Below is a small trained network, with its code and all its weights. Each question gives an input and a target symbol and asks what happens when units are switched off, that is, made to give their printed mean instead of their output.

import numpy as np


def w(rows, s, z=0):
    codes = np.array(rows[::2]) - 128.0
    scale = np.full(codes.shape[1], s)
    scale[-1] = z or s
    return codes * scale


def f(y):
    return y / 2 * (1 + np.tanh(0.7978845608 * (y + 0.044715 * y**3)))


def softmax(a):
    e = np.exp(a - a.max(-1, keepdims=True))
    return e / e.sum(-1, keepdims=True)


def log_softmax(a):
    a = a - a.max(-1, keepdims=True)
    return a - np.log(np.exp(a).sum(-1, keepdims=True))


def net(x, mask):
    ids = ['ΣΩαβγδεζηθλμξτφψ'.index(c) for c in x.split()]
    T = len(ids)
    res = E[ids] + P[:T]
    u = 0
    for l in range(3):
        r = res
        for j in range(2):
            rows = slice(2 * j, 2 * j + 2)
            q, k, v = (r @ M[l][rows].T for M in (Q, K, V))
            z = softmax(np.where(np.tri(T) > 0, q @ k.T / 2**0.5, -1e9)) @ v
            o = O[l][rows]
            res = res + np.where(mask[u + j], z, o[:, -1]) @ o[:, :-1]
        u += 2
        y = f(res @ A[l][:, :-1].T + A[l][:, -1])
        res = res + np.where(mask[u : u + 4], y, B[l][:, -1]) @ B[l][:, :-1]
        u += 4
    return log_softmax(res[-1] @ U[:, :-1].T + U[:, -1])


Q, K, V, O, A, B = {}, {}, {}, {}, {}, {}
E = w([
[218,95,69,161,93],'Σ',
[165,168,70,140,165],'Ω',
[95,97,139,186,128],'α',
[132,92,149,145,2],'β',
[71,110,143,160,141],'γ',
[165,36,65,142,106],'δ',
[154,206,175,213,213],'ε',
[210,216,106,237,186],'ζ',
[178,114,104,178,60],'η',
[54,80,118,123,195],'θ',
[19,52,222,94,48],'λ',
[121,85,125,164,71],'μ',
[137,62,116,167,53],'ξ',
[200,227,123,153,100],'τ',
[203,238,131,214,174],'φ',
[159,184,115,126,111],'ψ',
],0.015)
P = w([
[103,164,114,94,111],'0',
[82,104,118,170,251],'1',
[88,176,104,197,114],'2',
[174,129,167,99,129],'3',
[76,182,77,36,192],'4',
[65,180,101,230,99],'5',
[195,99,201,100,130],'6',
[52,216,50,11,164],'7',
],0.018)
Q[0] = w([
[146,115,108,9,137],'L0H1',
[169,134,135,150,71],'L0H1',
[145,157,76,121,161],'L0H2',
[133,137,146,209,132],'L0H2',
],0.012)
K[0] = w([
[228,58,205,91,181],'L0H1',
[131,121,109,167,100],'L0H1',
[113,168,66,109,151],'L0H2',
[126,131,194,254,85],'L0H2',
],0.0079)
V[0] = w([
[114,177,82,100,97],'L0H1',
[79,75,117,142,198],'L0H1',
[60,94,129,159,137],'L0H2',
[154,241,128,2,119],'L0H2',
],0.007)
O[0] = w([
[22,254,200,58,23,129],'L0H1',
[137,201,145,128,165,108],'L0H1',
[72,121,169,183,113,251],'L0H2',
[169,153,134,179,208,61],'L0H2',
],0.0058,0.002)
A[0] = w([
[117,149,41,124,155,253],'L0N1',
[150,201,171,207,252,199],'L0N2',
[42,253,231,131,224,123],'L0N3',
[74,111,82,85,202,63],'L0N4',
],0.0059,0.0046)
B[0] = w([
[3,136,128,118,94,253],'L0N1',
[90,64,190,120,110,249],'L0N2',
[165,135,52,133,79,240],'L0N3',
[176,155,156,116,139,165],'L0N4',
],0.014,0.0054)
Q[1] = w([
[120,128,151,144,92],'L1H1',
[71,111,136,94,140],'L1H1',
[118,170,157,4,116],'L1H2',
[86,123,104,147,77],'L1H2',
],0.013)
K[1] = w([
[135,123,138,39,88],'L1H1',
[142,146,127,131,178],'L1H1',
[254,77,254,92,231],'L1H2',
[148,115,112,175,92],'L1H2',
],0.013)
V[1] = w([
[58,100,143,204,124],'L1H1',
[77,154,77,79,62],'L1H1',
[193,201,209,139,37],'L1H2',
[207,7,1,41,19],'L1H2',
],0.009)
O[1] = w([
[131,126,142,235,154,224],'L1H1',
[152,98,135,148,211,254],'L1H1',
[178,186,229,249,161,181],'L1H2',
[119,100,71,190,98,155],'L1H2',
],0.012,0.0098)
A[1] = w([
[56,182,156,125,144,74],'L1N1',
[199,214,154,137,27,125],'L1N2',
[175,78,42,173,135,125],'L1N3',
[157,101,11,125,88,3],'L1N4',
],0.011,0.004)
B[1] = w([
[133,210,234,98,87,234],'L1N1',
[175,69,7,93,121,173],'L1N2',
[51,170,161,127,76,254],'L1N3',
[254,117,75,76,156,160],'L1N4',
],0.0083,0.0071)
Q[2] = w([
[1,94,170,241,189],'L2H1',
[105,200,194,105,92],'L2H1',
[84,21,145,223,219],'L2H2',
[114,230,146,108,189],'L2H2',
],0.0061)
K[2] = w([
[117,150,173,107,107],'L2H1',
[104,145,137,75,149],'L2H1',
[157,126,184,108,1],'L2H2',
[169,68,189,97,122],'L2H2',
],0.0083)
V[2] = w([
[168,10,205,101,221],'L2H1',
[253,31,204,79,73],'L2H1',
[127,7,199,122,85],'L2H2',
[20,150,130,119,218],'L2H2',
],0.0063)
O[2] = w([
[151,93,100,153,151,103],'L2H1',
[124,138,218,165,77,6],'L2H1',
[54,18,244,61,1,146],'L2H2',
[7,162,157,76,226,153],'L2H2',
],0.0078,0.012)
A[2] = w([
[87,121,175,125,130,88],'L2N1',
[94,247,145,114,91,2],'L2N2',
[135,132,84,107,124,142],'L2N3',
[26,94,153,117,101,114],'L2N4',
],0.014,0.0064)
B[2] = w([
[191,121,199,56,97,186],'L2N1',
[126,54,75,178,211,187],'L2N2',
[254,69,208,152,25,139],'L2N3',
[175,173,97,80,77,249],'L2N4',
],0.0094,0.018)
U = w([
[36,149,31,121,129,96],'Σ',
[118,6,54,24,219,145],'Ω',
[108,149,163,50,156,254],'α',
[97,22,169,173,78,141],'β',
[98,218,97,58,176,136],'γ',
[122,29,57,91,85,81],'δ',
[130,76,254,93,93,135],'ε',
[245,161,181,76,189,101],'ζ',
[64,165,135,149,135,123],'η',
[119,159,79,29,80,80],'θ',
[213,206,188,78,51,61],'λ',
[136,233,154,113,126,148],'μ',
[59,197,155,114,35,112],'ξ',
[185,129,99,124,228,98],'τ',
[99,75,219,121,197,119],'φ',
[63,34,99,98,248,133],'ψ',
],0.0082,0.0095)

Each question gives the input, a string of symbols that net reads in full, and the target symbol t.
The units are the heads (2 rows each of Q, K, V and O) and the neurons (one row each of A and B). Each row of codes is followed by its name. A weight is (code - 128) times the scale printed after its matrix; where a second scale follows, it is the last column's (O, A, B and U).
mask holds one flag per unit, layer by layer, with each layer's heads first. A switched-off unit (its flag False) gives its mean, the last column of its rows in O or B, instead of its output. The means were averaged over made-up inputs and are rounded, as every weight is.
A unit's drop is (log p(t) with every unit on - log p(t) with that unit switched off) / (log p(t) with every unit on - log p(t) with every unit switched off).
The circuit of an input: a set's keep is (log p(t) with only the set's units on - log p(t) with every unit switched off) / (log p(t) with every unit on - log p(t) with every unit switched off). Starting from the 12 units with the biggest drops (on a tie, the unit counted first), units are removed one at a time, each time the one whose removal leaves the highest keep (on an exact tie, the one counted first), for as long as the keep stays at least 0.8.
circuit, biggest first: the units of the circuit, biggest drop first
unit that matters most: the unit with the biggest drop
top k neurons: the k neurons with the biggest drops, biggest first
k most important neurons of layer l: the k neurons of layer l with the biggest drops, biggest first
which heads matter: for each layer, one digit per head in row order, 1 if its drop is at least 0.15 and else 0, layers parted by /
input ψ τ δ β Σ β φ ζ, target φ: top 3 neurons : (L0N2; L2N2; L0N1)
input β τ ξ Ω η δ λ β, target λ: unit that matters most : L2H2
input β β α φ λ Ω, target Ω: circuit, biggest first : (L2N2; L0N1; L1H2)
input α ζ θ α θ θ φ τ, target φ: which heads matter : 11 / 01 / 01
input λ Σ ζ, target ζ: which heads matter : 01 / 01 / 01
input ζ β Σ θ φ, target θ: 3 most important neurons of layer 0 : (L0N2; L0N1; L0N3)
input φ Ω Σ Ω α Σ ψ θ, target ψ: top 4 neurons : (L2N2; L0N3; L0N1; L1N1)
input δ α λ ε Σ β δ, target β: top 4 neurons : (L1N1; L0N2; L0N1; L2N4)
input Σ Ω ξ β ξ ζ β ε, target β: circuit, biggest first : (L1H2; L2H2)
input ξ γ θ θ, target Ω: which heads matter : 00 / 01 / 10
input β Σ Σ θ β ψ, target ψ: 2 most important neurons of layer 0 : (L0N2; L0N3)
input β ξ Σ τ φ β Σ, target β: circuit, biggest first : (L2N4; L2H2)
input α μ ψ γ τ ξ ψ Σ, target ψ: circuit, biggest first : (L2N2; L0N1; L1N1; L0N3)
input μ η β α, target β: unit that matters most : L0N1
input β θ φ λ θ ψ ξ α, target ξ: circuit, biggest first : (L2H2; L2N4; L1H2)
input α γ η β β ξ β α, target β: circuit, biggest first : (L2H2; L1H2)
input ζ φ φ, target φ: circuit, biggest first : (L0N2; L1H2; L2N2)
input α ψ ε ξ μ θ, target θ: circuit, biggest first : (L1H2; L2N4)
input ξ η μ ξ θ, target ξ: which heads matter : 01 / 01 / 01
input θ θ δ Σ Ω η θ Σ, target θ: top 2 neurons : (L0N1; L2N4)
